| -.08 | -.28 |  .59 |  .03 | -.14 |  .29 |  .39 |  .09 |  .08 |  .13 |  .23 |  .26 |  .74 | -.15 |  .03 |  .29 |  .14 |  .53 |  .52 |  .59 |  .50 |  .06 | -.01 |  .18 |  .67 | : <27>, (3)
|  .08 | -.26 |  .30 |  .01 | -.09 |  .02 |  .14 |  .27 |  .11 |  .05 |  .05 |  .09 |  .21 | -.08 |  .13 |  .26 |  .03 |  .55 |  .06 |  .44 |  .07 | -.11 | -.07 | -.04 |  .29 | : <27>, (3)
|  .06 | -.24 |  .11 |  .06 | -.08 |  .20 |  .31 |  .21 | -.02 | -.03 |  .09 |  .07 |  .22 | -.13 | -.03 |  .25 |  .00 |  .13 |  .11 |  .50 |  .46 | -.13 | -.16 |  .13 |  .10 | : <30>, (3)
|  .19 |  .04 |  .12 |  .04 | -.09 |  .23 |  .14 |  .20 | -.05 |  .16 |  .03 | -.13 |  .45 | -.16 | -.20 |  .37 |  .17 |  .01 |  .40 |  .67 |  .52 |  .12 | -.32 |  .15 |  .12 | : <26>, (9)
| -.10 | -.18 |  .09 |  .11 | -.19 |  .30 |  .17 |  .07 |  .04 | -.01 | -.09 |  .08 |  .49 | -.05 | -.03 |  .32 |  .10 |  .18 |  .25 |  .21 |  .07 | -.03 |  .02 |  .07 |  .51 | : <27>, (3)
|  .19 | -.25 |  .10 |  .10 | -.18 |  .13 |  .35 |  .15 |  .19 |  .16 |  .03 | -.05 |  .59 | -.18 | -.24 |  .37 | -.01 |  .18 |  .53 |  .42 |  .81 |  .22 | -.27 |  .09 |  .29 | : <28>, (9)
|  .09 | -.36 | -.05 |  .19 |  .02 | -.12 |  .09 |  .31 |  .04 |  .06 | -.05 |  .16 |  .38 | -.12 | -.02 |  .15 |  .11 |  .30 |  .25 |  .29 |  .52 |  .13 | -.02 | -.04 |  .15 | : <27>, (9)
|  .08 | -.15 |  .19 | -.06 | -.13 |  .32 |  .11 |  .21 | -.11 |  .12 | -.08 |  .03 |  .31 | -.06 |  .11 |  .34 | -.18 |  .62 | -.23 |  .43 |  .80 | -.23 | -.20 |  .17 | -.16 | : <26>, (3)
| -.04 | -.15 | -.19 | -.03 | -.12 | -.02 |  .03 |  .02 | -.02 | -.03 | -.11 |  .08 |  .17 | -.13 |  .04 |  .09 |  .02 |  .31 |  .17 |  .12 |  .35 | -.06 | -.04 |  .02 | -.16 | : <27>, (3)
|  .07 | -.27 |  .13 |  .06 | -.12 | -.02 |  .19 |  .36 |  .04 |  .14 | -.15 | -.03 |  .02 | -.10 | -.04 |  .08 |  .01 | -.01 | -.31 |  .29 |  .46 | -.20 | -.40 |  .12 | -.35 | : <26>, (3)
| -.02 | -.11 | -.02 |  .14 | -.15 |  .11 |  .08 |  .13 |  .08 |  .05 | -.04 |  .13 |  .29 |  .07 | -.01 |  .12 |  .04 |  .23 |  .23 |  .50 |  .31 | -.01 | -.10 | -.09 | -.02 | : <27>, (3)
|  .27 | -.43 |  .10 |  .05 | -.03 | -.02 |  .43 |  .23 |  .01 |  .02 | -.15 | -.18 |  .45 | -.12 |  .01 |  .39 |  .20 | -.01 |  .27 |  .02 |  .65 | -.11 | -.29 | -.04 |  .28 | : <28>, (3)
| -.01 | -.37 |  .26 |  .05 | -.14 |  .17 |  .33 |  .18 |  .08 |  .01 | -.04 |  .13 |  .53 | -.17 | -.06 |  .17 |  .05 |  .26 |  .36 |  .30 |  .40 | -.07 | -.23 |  .11 |  .24 | : <30>, (3)
|  .04 | -.41 |  .11 |  .04 | -.03 | -.23 |  .05 |  .26 |  .07 |  .10 | -.17 |  .13 |  .16 |  .02 |  .05 |  .04 |  .05 |  .20 |  .08 |  .25 |  .14 | -.18 | -.08 | -.07 | -.07 | : <30>, (3)
| -.13 | -.19 |  .22 |  .17 | -.10 |  .11 |  .18 |  .03 |  .25 |  .14 | -.05 |  .13 |  .35 | -.07 |  .06 |  .24 |  .10 |  .25 |  .19 |  .28 |  .13 |  .02 | -.17 |  .05 |  .14 | : <27>, (3)
|  .02 | -.55 |  .16 | -.03 |  .06 | -.26 |  .24 |  .32 |  .11 |  .18 | -.09 |  .10 |  .08 |  .00 |  .07 |  .06 |  .11 |  .30 |  .21 |  .42 | -.17 |  .06 |  .12 | -.34 | -.12 | : <28>, (3)
| -.02 | -.27 |  .06 | -.09 | -.08 |  .23 |  .30 |  .21 |  .18 |  .05 | -.29 | -.12 |  .14 | -.14 | -.04 |  .00 | -.06 |  .23 | -.34 |  .45 |  .19 | -.17 | -.22 |  .02 | -.21 | : <26>, (3)
|  .09 | -.33 |  .20 |  .04 | -.07 |  .13 |  .24 |  .27 |  .19 |  .10 | -.12 |  .15 |  .30 | -.05 |  .16 |  .42 | -.02 |  .71 |  .11 |  .59 |  .46 | -.17 | -.20 | -.06 |  .02 | : <27>, (3)
|  .09 | -.26 |  .33 |  .14 | -.10 |  .22 |  .23 |  .31 |  .03 |  .10 | -.15 |  .06 |  .11 | -.10 |  .03 |  .41 |  .00 |  .61 | -.02 |  .45 |  .21 | -.16 | -.07 | -.11 |  .14 | : <28>, (3)
|  .05 | -.19 |  .20 |  .02 |  .10 |  .03 |  .19 |  .12 |  .07 |  .14 |  .11 |  .12 |  .53 | -.15 |  .01 | -.12 |  .05 |  .46 |  .76 |  .58 |  .50 |  .15 |  .22 |  .02 |  .38 | : <28>, (9)
|  .07 | -.35 |  .27 |  .07 | -.05 |  .12 |  .20 |  .24 | -.02 |  .00 | -.03 |  .10 |  .24 | -.02 |  .08 |  .16 |  .08 |  .21 |  .27 |  .18 |  .13 | -.07 |  .04 | -.06 |  .48 | : <28>, (3)

|  .01 | -.21 | -.06 |  .01 |  .17 |  .05 |  .19 | -.13 |  .04 |  .16 | -.06 |  .06 | -.02 | -.28 | -.21 | -.03 | -.08 |  .20 | -.04 | -.02 | -.07 |  .08 | -.21 |  .04 |  .03 | : <22>, (27)
| -.28 | -.07 | -.15 | -.14 | -.04 |  .04 | -.32 |  .05 | -.02 |  .27 |  .13 |  .20 |  .19 | -.09 | -.17 |  .09 |  .23 | -.07 |  .14 |  .07 |  .17 | -.09 | -.03 | -.12 |  .17 | : <22>, (22)
|  .26 | -.38 | -.21 | -.04 |  .01 |  .02 |  .53 | -.05 | -.07 | -.16 | -.01 |  .05 | -.12 | -.04 |  .17 | -.21 | -.14 |  .04 | -.08 | -.06 |  .05 | -.06 |  .07 | -.31 |  .10 | : <29>, (24)
| -.32 | -.24 |  .01 | -.04 |  .19 | -.13 | -.59 | -.09 | -.14 |  .12 | -.06 | -.08 |  .10 |  .02 | -.25 |  .05 |  .03 |  .12 |  .12 |  .13 | -.10 |  .10 | -.45 |  .28 | -.08 | : <29>, (27)
| -.26 |  .02 | -.13 |  .23 | -.07 | -.05 | -.48 |  .08 | -.18 |  .22 |  .20 |  .07 |  .19 | -.14 | -.08 |  .06 |  .16 | -.03 |  .00 |  .08 |  .07 | -.09 |  .12 | -.23 |  .12 | : <29>, (22)
|  .03 | -.21 |  .02 | -.09 |  .00 | -.01 |  .37 |  .06 | -.07 |  .13 | -.03 | -.02 |  .21 | -.07 |  .02 | -.23 | -.03 |  .01 |  .01 | -.02 |  .06 |  .11 |  .01 | -.25 |  .01 | : <29>, (24)
|  .03 | -.05 | -.19 | -.09 | -.01 |  .11 | -.13 | -.01 |  .05 |  .18 |  .15 |  .28 | -.19 | -.06 |  .03 | -.10 |  .00 |  .07 | -.05 | -.02 | -.04 | -.15 | -.16 |  .00 |  .22 | : <22>, (24)
|  .48 | -.81 |  .31 |  .06 | -.26 | -.35 |  .58 | -.42 |  .15 |  .12 |  .11 | -.02 | -.29 |  .16 |  .25 | -.03 | -.28 | -.03 | -.33 | -.16 |  .27 |  .11 | -.38 | -.87 | -.40 | : <29>, (24)
|  .14 |  .21 | -.56 | -.21 |  .03 |  .15 |  .23 |  .08 | -.03 |  .10 |  .04 |  .07 |  .00 | -.05 |  .02 | -.17 | -.01 |  .03 |  .12 |  .06 | -.02 | -.21 |  .08 |  .22 |  .38 | : <29>, (24)
|  .17 | -.15 |  .01 | -.01 | -.15 |  .04 |  .47 | -.09 | -.46 |  .25 |  .03 |  .00 | -.02 | -.13 | -.01 |  .06 |  .04 | -.09 | -.15 | -.02 |  .15 |  .00 | -.01 | -.51 |  .00 | : <29>, (22)
|  .02 |  .12 | -.33 | -.04 |  .02 |  .05 |  .02 |  .20 | -.25 |  .11 |  .02 |  .17 |  .10 | -.34 | -.07 | -.08 |  .06 |  .00 |  .06 | -.05 | -.01 | -.22 | -.01 | -.03 |  .26 | : <22>, (24)
| -.15 | -.04 | -.18 | -.20 |  .08 | -.12 |  .25 | -.01 | -.18 |  .12 | -.01 | -.21 |  .02 | -.04 | -.14 |  .03 | -.07 | -.05 | -.22 | -.08 |  .03 | -.03 |  .02 | -.07 | -.12 | : <29>, (27)
|  .02 | -.12 | -.36 | -.05 |  .10 | -.16 |  .09 |  .11 | -.05 |  .11 |  .02 | -.01 | -.11 | -.01 |  .06 | -.02 | -.06 | -.03 |  .10 | -.02 |  .02 | -.04 |  .14 |  .02 |  .19 | : <29>, (24)

| -.14 |  .09 | -.08 |  .37 |  .18 |  .15 |  .11 | -.10 | -.13 |  .15 |  .18 | -.01 |  .19 | -.12 | -.11 |  .21 |  .10 | -.19 | -.12 | -.02 | -.17 |  .10 | -.02 | -.12 | -.16 | : (95), (55)
| -.01 | -.20 | -.02 | -.17 | -.10 |  .08 | -.16 | -.27 |  .02 |  .11 |  .06 |  .01 |  .15 |  .05 | -.05 |  .19 |  .06 | -.10 | -.02 | -.19 | -.05 |  .04 | -.03 |  .07 | -.03 | : (97), (52)
| -.02 | -.03 | -.17 | -.10 | -.12 | -.09 |  .01 | -.13 |  .00 | -.02 |  .10 |  .03 |  .18 | -.01 | -.01 |  .03 |  .17 | -.06 |  .08 | -.15 | -.08 | -.07 |  .08 |  .26 |  .04 | : (97), (57)
| -.11 | -.09 |  .19 |  .16 | -.10 |  .07 |  .00 | -.14 |  .06 | -.03 |  .15 | -.29 | -.34 |  .15 | -.01 |  .12 | -.02 |  .05 |  .05 |  .15 | -.03 |  .14 | -.02 | -.21 | -.12 | : (95), (55)
|  .04 | -.02 | -.26 |  .17 |  .01 | -.09 |  .01 |  .03 | -.16 |  .08 |  .16 |  .13 |  .42 | -.18 | -.07 |  .10 |  .02 | -.18 | -.03 | -.05 | -.15 |  .00 |  .15 |  .21 |  .00 | : (97), (57)
|  .00 |  .00 |  .00 | -.13 | -.14 | -.03 |  .03 | -.07 |  .05 | -.05 |  .23 | -.24 | -.07 |  .16 | -.04 |  .07 |  .05 |  .00 |  .00 |  .05 | -.15 | -.02 |  .09 |  .04 |  .04 | : (97), (55)
| -.13 | -.07 | -.18 |  .10 |  .05 |  .09 | -.10 | -.13 | -.12 |  .12 |  .13 |  .21 |  .36 | -.16 | -.01 |  .31 |  .01 | -.10 |  .07 | -.17 | -.06 | -.08 |  .06 |  .01 | -.02 | : (97), (57)
|  .02 | -.04 |  .12 | -.08 | -.11 |  .08 | -.10 | -.20 | -.06 |  .13 |  .12 | -.18 | -.05 |  .12 | -.02 |  .19 |  .17 |  .17 | -.07 | -.16 | -.07 |  .07 | -.03 | -.09 | -.09 | : (95), (52)
| -.03 | -.03 | -.20 | -.13 | -.22 |  .13 | -.01 | -.25 |  .03 |  .13 | -.03 |  .24 |  .25 | -.14 |  .05 |  .03 |  .08 | -.18 |  .08 | -.10 | -.13 |  .12 | -.09 | -.02 | -.09 | : (91), (52)
| -.09 | -.02 |  .01 | -.03 | -.23 |  .01 |  .19 | -.09 |  .08 |  .02 | -.08 |  .07 |  .11 | -.10 |  .03 |  .08 |  .01 | -.04 | -.01 | -.10 | -.32 |  .38 |  .13 | -.21 | -.21 | : (91), (57)
| -.04 | -.05 | -.17 |  .29 |  .03 | -.06 |  .11 | -.08 | -.13 |  .11 |  .28 |  .18 |  .30 | -.21 | -.09 |  .15 |  .09 | -.08 | -.04 | -.05 | -.49 |  .15 |  .18 |  .04 | -.28 | : (95), (52)
| -.13 | -.05 |  .07 | -.19 | -.05 |  .08 |  .11 | -.31 |  .06 | -.04 | -.03 |  .19 |  .16 | -.09 |  .03 |  .18 |  .01 |  .06 | -.01 | -.24 | -.31 |  .43 |  .33 | -.20 | -.16 | : (98), (57)
| -.02 | -.03 | -.18 |  .02 | -.15 | -.02 | -.05 | -.12 | -.05 |  .13 |  .09 |  .18 |  .19 | -.08 | -.05 |  .11 |  .07 | -.13 |  .11 | -.10 |  .04 | -.06 | -.05 |  .16 |  .05 | : (97), (57)
|  .08 | -.01 |  .27 | -.19 | -.09 |  .16 |  .00 | -.30 |  .10 |  .12 |  .10 | -.26 | -.24 |  .26 | -.09 |  .32 |  .12 |  .14 | -.13 | -.22 | -.22 |  .04 |  .07 | -.21 | -.24 | : (95), (55)
